Each row is followed by its class.
-136  -58 -179  -20   18   81  218  138   99 -325  182  156  304   -6   20   32   76 -254  133 -102  -43  -87  -17   42  -47 -331  102  -93   16  -92 -201   24   -9  -51   25 -168 -170   66 -> Bot
 234   -6  -66    8  -39   16 -226 -204  493   41 -183 -197  -18  138 -351 -293   -9  220  -44  245  126  148  -98   22 -177  470 -181  -24  126  -95   25 -143  116  267  218  170  203 -165 -> bidip
  81   37 -405 -118  -13   91  183  -61  442 -356  -64  -26  472   63 -243 -158   -4  -25  210   38   76  107 -211   31 -166  146  -42  -44   38 -332 -236  -34  203  123  204  -66    5  -51 -> Bot
 -25 -201  190   48   81   62    1   52  293  133   -3   26 -102 -109  123   -1   52  215 -220  116  153 -206 -103 -150   30 -105  -33  -53  223  238  282   73  -48   65    8  134 -108  -85 -> Vapet
  28  -47  356   80   16  -76 -100    6 -301  360  -61  -50 -326  -93  191  122   48  108 -160   10   -4    3  104  -51  140  -22  -27   44   32  279  283   -5  -57 -118 -132   93   -7    0 -> Mip
 121  -13  138    5   27  -61  -41 -163 -157  173 -234  -93  -46  -56   97   17   -9  258  -95   11   64  151   35    8   45  185 -112   79    7   32  329   78   71  -26  -91   80  110  -12 -> divis
 110   86 -177 -175 -103  -96  245  -96 -459 -123 -156   12  487  -12   51  -55  127 -229  219 -271 -145  350  173  166  -25   86  -16   80 -158 -184  112  141  111 -192 -219 -126   86  167 -> deri
  40 -232  -33  -78   72   56  162  -61  418 -122 -158   -6  269  -99   55 -110   78  252  -59   90  223  -89 -145  -44  -47   63  -61  -48  249   29  141  136  138   81   54  111 -112  -86 -> fid
-152  150  160  245  -44   -8 -285  180 -131   96  271   75 -492  177 -104   86  -37 -157 -131   54 -155 -152   45  -75   53 -211  108    9 -114   91 -173 -228 -236   33   96  -83   23   42 -> Mip
 -41  288  -47  253  213  122 -265  -22  443  197  -18   16 -535  -36  -27  222 -360  607 -232  337  237 -238 -489 -275   45   82   78   -4  -18  -98 -168 -176  -69  217  417  156  126 -281 -> bune
 100  214  -97   -8  -48  -91  -47 -119 -495   83 -126  -69   42   29  -55   18  -60  -67  115  -84 -160  350  174   89   56  121  -38  106 -261 -170   96  -18  -41 -116 -171 -180  236   96 -> fid
-34 -45 119 -15  -4  -6  92  50 -50  14  58  30  19 -35  96  56  56 -17 -22 -64 -36 -53 -13   1 116 -92  21 -14  81 102  99  -3  37 -21 -38  -5 -41 -11 -> dador
  82   66 -350 -104  -92   39   45  -75  -30 -273  -60  -31  355  138 -223 -115  -14 -163  252  -48  -73  200   -7  132 -148  143   -5    0 -144 -312 -177  -47   36  -19   37 -113  112   39 -> dador
 -88   74  147  186  -37   -4 -241   80 -137   72  200   27 -390  131 -101   44  -65  -91  -91   81 -131  -83  118  -42   19 -166   62   14 -108   65  -68 -167 -196   32   24  -79   57   63 -> zopor
-137 -118  188  -85  133  -23  363   47 -269   53  -60  159  162 -286  500  260   76  105  -78 -249   66 -114  -24    7  267 -356   94   -9   60  138  351  271   39 -235 -223    6 -181   85 -> Mip
   1 -120  355   91  -36  -90 -119   30 -312  209   44  -19 -216   -8  131   53   72  -35 -141  -69  -92  -33  211   65   78  -79  -27   38   53  247  257    6  -96  -66 -166   50   28   83 -> bune
  83 -156  127   52 -203  -56 -217  -39  -11  -18   62 -102  -89  298 -282 -228  143 -316   -1   31 -159  134  329  162 -218  155  -99   -8   57   73  -63 -120  -83   58  -17   14   75   69 -> Bot
 -81  155 -239  -52  135   74  280   36  -96 -136  -36  124  258 -201  192  198  -95   82  136 -112   50   13 -188  -75   86 -193   80   10 -113 -235  -32   88   60 -114    9 -154  -45   20 -> Bot
  31  186  192   -9  -70 -172   47  -19 -899  239  -90   12  -46  -69  265  183   40 -179   18 -285 -250  309  285   99  184  -74   43  147 -256  109  293  102  -85 -317 -348 -129  102  168 -> Vapet
  36  280   17  160  147   31 -185  -82  148  321 -131  -61 -414 -114   13  167 -263  513 -160  194  129  -48 -320 -237  151  157   -4   60  -68  -88   73 -111   -5  126  225  100  175 -174 -> zopor
-156  148   76  190  167   93 -136   92  215  135   73   77 -443  -49   78  204 -196  338 -206  154  143 -318 -271 -209  114 -179   90   -6    3  -16 -153 -122  -85  109  219   72  -23 -117 -> deri
  -5  265 -130   72  106   47  -31  -17   13   59  -32  -10 -132  -60    5  163 -203  253   31   90   34    0 -254 -130  125   68   21   52  -97 -196  -79 -124   43   48  170  -33  120 -117 -> dador
 127  -15  102    9  -75  -67 -133 -132 -245  176 -123 -105  -33    9  -37  -89   33   56  -29   25  -76  182  184   46   -5  168 -119   69  -27   55  310   10  -34  -16 -163   37  169   84 -> deri
  59  214 -136   15  116   35   29 -113   99   97 -156  -29  -36 -112   41  122 -164  361    9   75  140   70 -256  -95   92  145  -11   35  -54 -194   38  -13  113   52  139   31  120 -132 -> zopor
-171   59 -258  -95    4   61  261  114 -135 -262  114  158  323  -73  114  165  -31 -203  213 -179  -66  -70  -90   27  114 -305  159  -31 -131 -191 -150   35   10 -137  -40 -178 -109  105 -> Bot
 -95  202 -166    7   99   59   40   18 -141   40  -54   52  -30 -143  128  232 -177  178   61   -2   39  -75 -191  -95  173 -109   97   38 -141 -150  -20    7  -19  -78    0  -59   36  -14 -> fid
  83  -44  418 -144   45 -189  364 -164 -773  409 -301   -8   44 -363  622  322  122  155  -41 -310   -9  177  132   59  285  -40  -43  120   14  253  748  346  136 -349 -444  121   49   95 -> divis
 -53 -159  257  -45 -176 -152  103   74 -638  -61  119  102   85   61  155   42  199 -457    6 -303 -292  122  495  273  115 -267   82   31  -92  230  199  136  -95 -261 -364 -181  -68  258 -> deri
  33   24  -22  142  129   81 -183  -20  545  118  -40  -51 -220  -33  -88  -65  -89  399 -162  296  236 -223 -298 -246  -87  131  -62  -23  154  -28  -91  -53   11  229  282  166    4 -186 -> zopor
 -52 -150   95   69  -38   44  -69   75  264  -30   97    6 -112  104  -72  -48   49  -58 -106   91   12 -141   -2  -27  -80  -70   11  -77  140   93 -133  -60  -34   51   99   44  -91  -40 -> Bot
  49  233   -6   93   61  -27 -209 -139 -288  292 -169  -91 -302  -38   32  152 -214  282   -9  118    9  107  -71  -62  124  176  -27  103 -192 -107  140  -51  -56  -22  -19   48  240  -62 -> zopor
 332   66  -36  -39  -74  -73 -237 -288  -57  222 -341 -285   -2   64 -220 -196  -28  225   78  121   32  391   53   50 -159  570 -233   92  -61 -140  184  -44  129   76    5  126  286  -76 -> divis
  57   79 -338 -229   52   -4  514  -67 -243 -262 -173   94  762 -213  252   64   92  -67  277 -264   14  246  -80   97   21  -53   26   15  -50 -269   83  289  227 -203 -155 -149  -39   70 -> zopor
 -90   -3  -15   48  -69   30    3   78  -66 -126  135   68  -63  151  -56   30   13 -192   41  -48 -114  -23   83   62  -31 -117   84  -32  -48  -40 -210  -85  -88  -39   37 -102  -24   39 -> dador
 -75  262  219  159   29  -83 -170   42 -466  327   64   36 -542  -12  148  283 -151   94 -118  -46 -133   19   40  -50  275 -105   94   92 -210   83   86 -126 -134 -103  -42  -77  155    1 -> fid
 162   78   92   -2  -37 -105  -68 -189 -416  243 -253 -117  -37  -20   66   20    1   59   27  -48  -69  307  178   81   15  276 -107  112  -90  -34  235   69   15 -134 -167   50  189   34 -> bune
  -3 -198  103 -126 -217 -101  178   70 -424 -167   92   38  302  117    5  -74  259 -543  145 -279 -246  201  427  257    3 -178   37  -19  -53  125   81   29  -21 -229 -272 -133  -93  233 -> Mip
  22 -198    5 -221   17  -62  445  -73 -305 -149 -166   64  589 -208  316   52  158  -62  105 -257   12  151  123  176   84 -123   -4   -1   75   13  335  328  163 -245 -319  -48 -127  144 -> zopor
 -15 -228 -119  -55  -35   92  101   59  504 -293  118   58  309   96 -129 -215  160 -134    4   71   72 -112  -60   33 -190  -91   -3 -148  215  -10 -156   48   48  149  112   33 -153  -62 -> deri
   2  221   51  -14   75  -84   74  -47 -448  209 -111   30  -34 -172  241  138  -42  102   24 -143  -64  147    6  -42  148   20   16  107 -155  -53  159   94    8 -144 -142  -40   97   38 -> bidip
 120 -218  116   35 -136  -22 -222  -43  257  -19   45 -121  -27  208 -308 -331  143 -140  -63  140  -34   52  209   65 -205  184 -135  -31  148  119   55 -120  -42  160   17   72   64   22 -> bidip
 -53  430 -108   14  262  -10  158  -46 -551  322 -181   70   -3 -363  439  413 -241  398   74 -167   54   79 -288 -150  353  -95   46  134 -260 -207  183  157   42 -160 -116  -89  149  -39 -> zopor
 -73  186 -262  128  -21  108 -157   69  170 -172  135   45 -118  210 -325  -22 -146  -86  106  109  -39    5  -86  -15 -106  -56   52  -46 -197 -293 -341 -267 -124  134  221 -116  119   -1 -> deri
 -11 -138   79  -99  -51  -59  155  -14 -329   -6  -24   43  214  -64  195   69  109 -126   79 -163  -67   61  134   97  101  -91   18   12   18   92  248  138   28 -187 -246  -51  -44  122 -> divis
-238 -189  446  141   40    7 -136  209  -16  282  198   51 -570  -48  173  230   28   10 -312  145    5 -438   84 -140  228 -279   78  -70  157  420  220 -103 -192  -71  -90  106 -231  -45 -> Mip
 -80 -162 -183  -55   40  103  204   78  449 -353   95  105  309   22  -35  -80   51  -22   33    9   97 -168 -151   10  -72 -160   71 -106  145 -102 -244   46   91   67  147  -34 -203   -2 -> dador
 141   41    2  -69  -60  -60   33 -107 -247   22 -149  -77  152   -5   -5  -30   47  -50   96  -96  -60  254  132  115  -49  157  -51   47  -92  -77   64   12   63 -114  -76  -34   74   41 -> bidip
 112  204 -409 -135  -63    3  165 -131 -101 -274 -129   -9  432   63 -154  -42  -34 -138  256 -115  -88  310  -28  162  -32  153  -12   13 -214 -410 -150   -6  150  -43   38 -161  153   35 -> deri
 -82 -320  462  -39   -2  -40  231  139 -221  123   53  107   42 -197  417  128  253 -104 -124 -160   13 -181  165   37  136 -345   47  -62  253  440  381  164   -1 -180 -226   89 -273   94 -> Bot
 -93 -151 -101  -33  -92   48   56  108  153 -261  184   92  189  117 -101  -86  111 -304   97   -4  -67 -122   87   62  -21 -181   80  -79   59   23 -155  -14  -38    8   -3 -102 -144   94 -> fid
 -20  130  120  148  -10  -20 -216   34 -233  165   72  -14 -335   37  -23   89  -97   36  -88   33  -98  -11   57  -61   48  -52   17   63 -139   41   16 -118 -151  -18  -13  -45  128   18 -> bune
  -3  -14  124  130  -83   13 -218   18  110   65   81  -36 -304  229 -199  -55  -26  -42 -100  100  -42  -37   53    1 -113   53   -4  -28   13   51 -159 -163 -129   71  115   23   84  -38 -> zopor
  38 -203  294   98  -93  -44 -252   25   83  160   85  -66 -301  139 -164 -173  108  -86 -187  101  -65  -25  228   -5  -47   16  -54  -21  113  300  168  -91 -153   84  -57   34   12   22 -> fid
  68    5 -257 -105  135   96  207 -160  339  -41 -283  -34  315 -158  112   17  -62  351   38   83  237   33 -289  -88  -66  182  -63  -38  101 -246    0  169  205   28  115  135   -9 -139 -> Bot
 -85 -237  206    1   43   65  136   59  204   51   31   73  -40  -75  202   86  103   86 -138   24  134 -216  -65  -74   25 -161   21  -97  239  211  105  105   21   -5  -14  106 -184  -63 -> divis
  60 -123   83   98 -150   21 -278   39  285  -74  138 -106 -179  287 -391 -238   78 -168  -25  168  -78  -23   99   55 -222   95  -36  -56   92   53 -239 -252  -69  166  166   45   16  -32 -> dador
 -22   28  157  172   54   35 -221   23   68  192   42  -23 -390   14  -24   54 -107  227 -179  192   31 -109  -79 -137   45  -27   -6    9   13   96  102 -122 -128   92   86   71   84  -73 -> dador
-195  -43  234  220  107  100 -152  145  244  226  147   83 -557  -72  143  192  -66  223 -313  230  121 -409 -116 -236  156 -295   83  -83  107  244   71 -103 -181   68  111  122 -114  -73 -> Mip
-200  238   33  174  159   95 -169  133   69  199  104   98 -497 -136  145  315 -276  334 -161  140   93 -349 -322 -287  221 -203  154   29  -71   24  -84 -109 -153   37  180   38  -20 -100 -> fid
   7  -43  -48  -83   71   64  222    7   43  -57 -106   34  239 -166  154   74   38  135  106  -29  133    0 -170  -35   38  -53   22  -31   93  -59   29   80  144  -54   12   50  -84  -68 -> dador
  20 -229  -53  -56   86   89  186   17  540 -136  -32   47  322  -94   74 -124  126  177  -63   98  231 -181 -248  -92 -108  -35  -48  -98  308   53   56  154  119  123  120  139 -163 -126 -> zopor
 -67   64   -3   66  -99   42  -79   58 -109  -87  105   49 -116  198 -128    6   15 -251   33  -27 -144   34  114   81  -14  -92   65  -35  -94  -44 -190 -146  -82  -11   35  -89   28   51 -> deri
 -89 -387  326    4 -219  -60   49  153 -177 -146  265  112   38  201   11  -90  304 -554  -39 -139 -194  -69  481  243  -48 -294   63  -92  154  358   66   53 -140 -107 -213  -80 -193  183 -> zopor
  12  256   69  175  -53  -36 -350    2 -259  188   52  -79 -431  115 -145   44 -103  -37  -13   75 -142   64   84  -51   14   68   12   72 -196  -63 -156 -267 -113   21   97  -34  148   20 -> Bot
   8 -224   53 -150    6   -4  328  -46  -76  -55 -151   41  363 -142  263   23  173  -30   54 -136   65   70   86   79   50  -42  -27  -38  169   90  241  257  134 -139 -198   41 -142   41 -> fid
 171   29  436  107   27 -111 -203 -163 -326  531 -317 -193 -443  -74  195    8   11  409 -221   92   64  173   56  -87   90  360 -145  144  105  308  573   24    7  -35 -158  199  162  -57 -> dador
  44 -247 -133 -101    8   86  230  -17  607 -260  -35   13  361  -20  -31 -114  122   65    3   86  178  -89 -168  -21  -73  -19  -16 -112  255  -26   19   86  175   69  152   81 -164  -98 -> Mip
 171  378 -113   72  -60 -102 -339 -215 -619  288 -208 -160 -207   69 -120   73 -208   88   95   17 -182  329  131   52   67  385  -80  183 -370 -238  134 -141  -83  -86  -93  -37  427   71 -> bune
-118 -304  -54   24 -128  146  -12  199  648 -398  315  100   83  227 -291 -212  179 -334    0  149   26 -290   34   51 -215 -263   84 -203  222   72 -406 -156  -42  188  232   21 -283  -14 -> deri
  90  399   -3   87  171  -55 -200 -179 -360  521 -258 -130 -367 -214  137  252 -334  563  -41   68   70  152 -236 -206  234  243  -71  178 -280 -161  168  -34  -13  -24    7   76  288 -103 -> zopor
-130   92 -269  -35   -6   36  203  157   14 -337  173  162  279   44  -50   -9   58 -289  197 -151  -80  -37  -19    0  -91 -226  145  -16  -86 -196 -361   24  -21  -33   58 -225 -131   68 -> fid
  44  416 -348    6  -58  -91  -96 -109 -606  -60  -17    2   31  150 -218   28 -158 -220  254 -140 -301  448  220  146   31  133   63  147 -469 -389 -119 -170 -107 -115  -75 -277  301  136 -> dador
-161  266 -190  -49  150   22  303   91 -276 -104  -20  163  169 -198  245  267 -120   43  177 -254  -18    6 -146  -30  221 -260  168   38 -188 -264 -128   72   65 -155  -27 -196  -31   58 -> fid
-110  159   98   23  211  -28  201   20 -469  210  -95  116  -71 -357  537  432 -163  323 -122 -155   53  -71 -134 -103  360 -239  100   96 -106   18  282  174   15 -221 -154  -31  -25    7 -> bune
-126  290  -13   64  316   53  204   22 -166  263 -159  122 -182 -361  413  438 -305  574 -104  -40  191 -118 -408 -281  289 -178  109  114 -140  -72  219  110  -23  -95   45    6   22 -122 -> zopor
-111  -94  127   49   13    1   26   82    5  -52  106   84  -54   12   69   30   58  -65  -72  -27  -23 -142   70   26   33 -213   70  -41   69  104  -31   13  -63  -32  -36  -17 -127   54 -> Vapet
 -49  271 -109  180   16   53 -246   47   89  -30  101    2 -322  190 -238   31 -167   17  -20  113  -45  -45 -100  -35  -66  -14   64   33 -154 -212 -375 -260 -119  130  253  -72  102  -31 -> Vapet
  86 -303    7   65  -34   96 -170  -38  876 -126   60  -85   -8  220 -330 -360  124   86 -180  325  194 -184  -88  -55 -270  176 -125 -124  351   75  -95 -121   23  390  290  227  -38 -194 -> bune
 -26 -185  125 -147  129   -9  476  -15 -168   71 -178  113  341 -399  559  237  116  224   -4 -152  176  -25  -66  -68  238 -214   56  -10  158  123  394  327  187 -247 -198   61 -224    1 -> zopor
  56   88 -143  124  -82   55 -327  -59  382  -32   20  -90 -239  323 -411 -157  -90   14  -28  202    6   21  -35   24 -205  238  -19  -62  -31 -175 -394 -247  -79  212  294   54  168 -116 -> fid
